Below are the code and all the weights of a small trained network. Each question names an input and a class and asks about switching units off, where a switched-off unit gives its printed mean instead of its output.

import numpy as np


def w(rows, s, z=0):
    codes = np.array(rows[::2]) - 128.0
    scale = np.full(codes.shape[1], s)
    scale[-1] = z or s
    return codes * scale


def f(y):
    return y / 2 * (1 + np.tanh(0.7978845608 * (y + 0.044715 * y**3)))


def log_softmax(a):
    a = a - a.max(-1, keepdims=True)
    return a - np.log(np.exp(a).sum(-1, keepdims=True))


def net(x, mask):
    res = np.array(x, float).reshape(1, 6) / 4 @ E
    y = f(res @ A[0][:, :-1].T + A[0][:, -1])
    res = res + np.where(mask, y, B[0][:, -1]) @ B[0][:, :-1]
    return log_softmax(res[-1] @ U[:, :-1].T + U[:, -1])


A, B = {}, {}
E = w([
[67,174,181,26,148,164,228],'x0',
[129,132,147,137,107,135,130],'x1',
[118,131,130,136,125,128,132],'x2',
[58,76,170,132,173,254,51],'x3',
[136,124,119,124,129,137,130],'x4',
[206,176,186,210,251,145,186],'x5',
],0.0081)
A[0] = w([
[69,150,171,32,146,142,194,1],'n0',
[105,116,160,118,154,157,68,69],'n1',
[114,137,139,84,123,153,179,66],'n2',
[85,121,92,74,65,120,102,147],'n3',
[168,165,112,120,70,4,194,76],'n4',
[126,115,155,91,114,103,97,139],'n5',
[130,125,147,95,138,128,149,117],'n6',
[164,109,106,210,115,86,10,10],'n7',
[118,115,145,124,136,133,114,77],'n8',
[118,118,158,99,115,99,97,118],'n9',
[84,145,156,130,148,165,79,103],'n10',
[81,119,92,134,94,111,106,164],'n11',
[186,147,200,194,221,133,158,153],'n12',
[83,108,112,63,59,111,83,154],'n13',
[103,121,164,133,129,159,104,126],'n14',
[78,111,131,144,144,211,80,145],'n15',
[121,117,133,115,139,133,113,93],'n16',
],0.015,0.0032)
B[0] = w([
[89,136,145,160,4,114,110,210],'n0',
[134,93,146,72,138,149,116,169],'n1',
[95,127,130,170,89,98,97,165],'n2',
[159,181,145,166,183,139,150,209],'n3',
[116,37,127,28,183,141,107,253],'n4',
[121,135,123,154,150,139,141,147],'n5',
[113,136,129,142,113,124,123,144],'n6',
[57,152,153,152,3,104,119,211],'n7',
[133,105,135,123,124,126,147,132],'n8',
[153,136,116,141,127,127,137,143],'n9',
[151,80,113,85,149,116,112,172],'n10',
[167,151,123,167,140,132,131,174],'n11',
[178,191,112,187,179,150,151,240],'n12',
[170,171,108,181,179,150,156,219],'n13',
[93,116,95,95,171,109,126,159],'n14',
[135,71,123,51,161,113,135,203],'n15',
[138,124,141,115,133,118,129,131],'n16',
],0.022,0.016)
U = w([
[191,205,62,181,167,161,155,77],'0',
[126,51,73,25,148,124,94,246],'1',
[67,153,105,155,1,92,89,102],'2',
],0.0077,0.0012)

Each question gives the input, the list of numbers given to net, and the class t.
The units are the neurons (one row each of A and B). Each row of codes is followed by its name. A weight is (code - 128) times the scale printed after its matrix; where a second scale follows, it is the last column's (A, B and U).
mask holds one flag per neuron, in row order. A switched-off neuron (its flag False) gives its mean, the last column of its row in B, instead of its output. The means were averaged over made-up inputs and are rounded, as every weight is.
A unit's drop is (log p(t) with every unit on - log p(t) with that unit switched off) / (log p(t) with every unit on - log p(t) with every unit switched off).
The circuit of an input: a set's keep is (log p(t) with only the set's units on - log p(t) with every unit switched off) / (log p(t) with every unit on - log p(t) with every unit switched off). Starting from the 12 units with the biggest drops (on a tie, the unit counted first), units are removed one at a time, each time the one whose removal leaves the highest keep (on an exact tie, the one counted first), for as long as the keep stays at least 0.8.
units of the circuit, in order: the units of the circuit, biggest drop first
top k neurons: the k neurons with the biggest drops, biggest first
drop when u is switched off: that unit's drop, to one decimal
input [8,-1,3,4,-6,-8], class 0: top 3 neurons => n13; n3; n7
input [2,1,7,-7,-6,-3], class 1: units of the circuit, in order => n4
input [-1,1,-5,-7,0,-7], class 0: top 2 neurons => n13; n3
input [-1,-1,-1,7,8,-7], class 0: top 2 neurons => n13; n4
input [8,5,7,7,-4,6], class 2: top 3 neurons => n0; n4; n2
input [-5,-1,0,-6,8,1], class 1: top 2 neurons => n4; n0
input [-6,-1,-5,-3,-6,-6], class 0: top 3 neurons => n13; n3; n0
input [4,-7,0,-5,-1,4], class 1: top 4 neurons => n4; n13; n3; n7
input [6,-1,-1,6,-7,5], class 1: top 4 neurons => n7; n15; n10; n13
input [0,-2,-5,6,4,5], class 1: top 3 neurons => n15; n13; n3
input [-4,3,-2,2,2,3], class 2: top 3 neurons => n7; n13; n3
input [-7,-4,5,1,-6,-7], class 0: top 3 neurons => n13; n3; n0
input [-1,2,-8,-4,2,3], class 1: top 2 neurons => n4; n13
input [6,-8,-8,-3,3,0], class 2: units of the circuit, in order => n0
input [-5,1,8,-6,5,-8], class 0: top 2 neurons => n13; n3
input [6,-3,-8,0,-2,-5], class 2: top 3 neurons => n0; n12; n2
input [-7,-8,-4,-4,-8,-5], class 2: top 2 neurons => n7; n12
input [-8,-1,-6,4,2,2], class 2: drop when n7 is switched off => 1.5
input [-8,7,-3,-3,-6,-6], class 2: drop when n12 is switched off => 0.6
input [2,8,-3,7,-6,-7], class 0: drop when n13 is switched off => 2.8
input [-5,-4,6,-1,-6,4], class 2: units of the circuit, in order => n7
input [-1,7,6,8,-2,7], class 1: drop when n15 is switched off => 2.7
